Below is a small trained network, with its code and all its weights. Each question gives an input and a class and asks what happens when units are switched off, that is, made to give their printed mean instead of their output.

import numpy as np


def w(rows, s, z=0):
    codes = np.array(rows[::2]) - 128.0
    scale = np.full(codes.shape[1], s)
    scale[-1] = z or s
    return codes * scale


def f(y):
    return np.maximum(y, 0)


def log_softmax(a):
    a = a - a.max(-1, keepdims=True)
    return a - np.log(np.exp(a).sum(-1, keepdims=True))


def net(x, mask):
    res = np.array(x, float).reshape(1, 5) / 4 @ E
    y = f(res @ A[0][:, :-1].T + A[0][:, -1])
    res = res + np.where(mask, y, B[0][:, -1]) @ B[0][:, :-1]
    return log_softmax(res[-1] @ U[:, :-1].T + U[:, -1])


A, B = {}, {}
E = w([
[101,118,91,84,198,66,64],'x0',
[84,183,112,161,159,32,173],'x1',
[149,110,90,55,157,116,195],'x2',
[123,215,95,53,67,138,108],'x3',
[88,113,248,78,123,91,130],'x4',
],0.013)
A[0] = w([
[168,164,3,177,156,168,99,128],'n0',
[159,179,145,209,100,180,201,45],'n1',
[117,135,168,153,62,192,241,79],'n2',
[142,121,128,69,164,127,231,159],'n3',
[189,159,140,105,149,147,241,151],'n4',
[147,119,102,204,245,177,102,130],'n5',
[77,216,107,214,115,32,234,40],'n6',
[78,182,166,220,90,133,70,158],'n7',
[99,247,99,48,27,130,83,2],'n8',
[98,9,163,196,148,110,169,84],'n9',
[88,141,138,187,85,135,74,85],'n10',
[85,149,247,132,149,102,92,109],'n11',
[245,84,144,99,105,203,90,68],'n12',
[67,126,192,48,163,159,148,122],'n13',
[114,82,111,66,193,161,30,125],'n14',
[63,143,82,128,158,42,99,174],'n15',
],0.011,0.004)
B[0] = w([
[20,122,152,50,129,181,125,226],'n0',
[119,155,157,93,168,131,167,186],'n1',
[113,227,186,157,238,84,173,205],'n2',
[198,59,55,60,138,156,72,200],'n3',
[147,131,109,84,184,110,80,189],'n4',
[106,86,84,134,132,148,186,203],'n5',
[152,44,255,142,63,164,72,233],'n6',
[196,164,9,70,186,190,63,203],'n7',
[148,92,64,224,64,61,242,247],'n8',
[124,61,56,164,85,39,186,208],'n9',
[183,133,99,118,144,139,156,172],'n10',
[83,137,102,71,92,172,140,207],'n11',
[147,77,209,190,81,146,78,207],'n12',
[51,154,107,56,95,204,132,202],'n13',
[181,189,230,184,209,101,155,200],'n14',
[173,139,207,148,188,143,155,223],'n15',
],0.0096,0.016)
U = w([
[109,108,90,178,85,80,200,133],'0',
[157,118,200,164,90,149,93,50],'1',
[119,191,168,148,193,104,148,202],'2',
[7,140,114,97,106,170,139,1],'3',
[194,142,75,109,145,144,89,255],'4',
[141,157,108,138,143,106,94,167],'5',
],0.015,0.0051)

Each question gives the input, the list of numbers given to net, and the class t.
The units are the neurons (one row each of A and B). Each row of codes is followed by its name. A weight is (code - 128) times the scale printed after its matrix; where a second scale follows, it is the last column's (A, B and U).
mask holds one flag per neuron, in row order. A switched-off neuron (its flag False) gives its mean, the last column of its row in B, instead of its output. The means were averaged over made-up inputs and are rounded, as every weight is.
A unit's drop is (log p(t) with every unit on - log p(t) with that unit switched off) / (log p(t) with every unit on - log p(t) with every unit switched off).
The circuit of an input: a set's keep is (log p(t) with only the set's units on - log p(t) with every unit switched off) / (log p(t) with every unit on - log p(t) with every unit switched off). Starting from the 12 units with the biggest drops (on a tie, the unit counted first), units are removed one at a time, each time the one whose removal leaves the highest keep (on an exact tie, the one counted first), for as long as the keep stays at least 0.8.
units of the circuit, in order: the units of the circuit, biggest drop first
top k neurons: the k neurons with the biggest drops, biggest first
drop when u is switched off: that unit's drop, to one decimal
input [-3,-5,0,-5,1], class 0: units of the circuit, in order => n9
input [7,5,-1,0,-8], class 3: top 3 neurons => n0, n2, n5
input [5,-7,-5,6,-6], class 1: top 3 neurons => n12, n14, n9
input [-4,-7,4,3,8], class 3: top 2 neurons => n13, n6
input [-2,-8,1,-5,-7], class 1: top 4 neurons => n12, n8, n13, n11
input [-3,7,8,0,1], class 4: top 2 neurons => n3, n4
input [3,4,7,-2,-6], class 4: top 2 neurons => n3, n13
input [-7,4,7,3,5], class 2: top 2 neurons => n2, n7
input [-8,-1,-8,-4,-6], class 2: top 3 neurons => n2, n1, n3
input [-8,7,-8,4,-3], class 2: top 4 neurons => n2, n1, n3, n7
input [-3,6,-4,-5,-4], class 1: top 2 neurons => n6, n8
input [8,-7,1,-7,6], class 2: top 3 neurons => n14, n8, n6
input [1,1,8,3,8], class 3: top 2 neurons => n13, n7
input [8,-4,3,4,-2], class 2: units of the circuit, in order => n14
input [0,5,-5,4,1], class 1: top 2 neurons => n6, n3
input [4,-2,-2,4,6], class 3: top 4 neurons => n13, n11, n2, n9
input [8,-8,-3,6,-1], class 1: top 2 neurons => n12, n2
input [5,-7,0,-8,5], class 0: drop when n6 is switched off => 0.3
input [0,5,-6,3,-3], class 4: drop when n10 is switched off => 0.2
input [-8,-3,7,-4,-1], class 2: drop when n7 is switched off => 0.1
input [-7,4,8,-6,0], class 4: units of the circuit, in order => n3
input [5,-6,0,4,-7], class 3: drop when n6 is switched off => 0.4
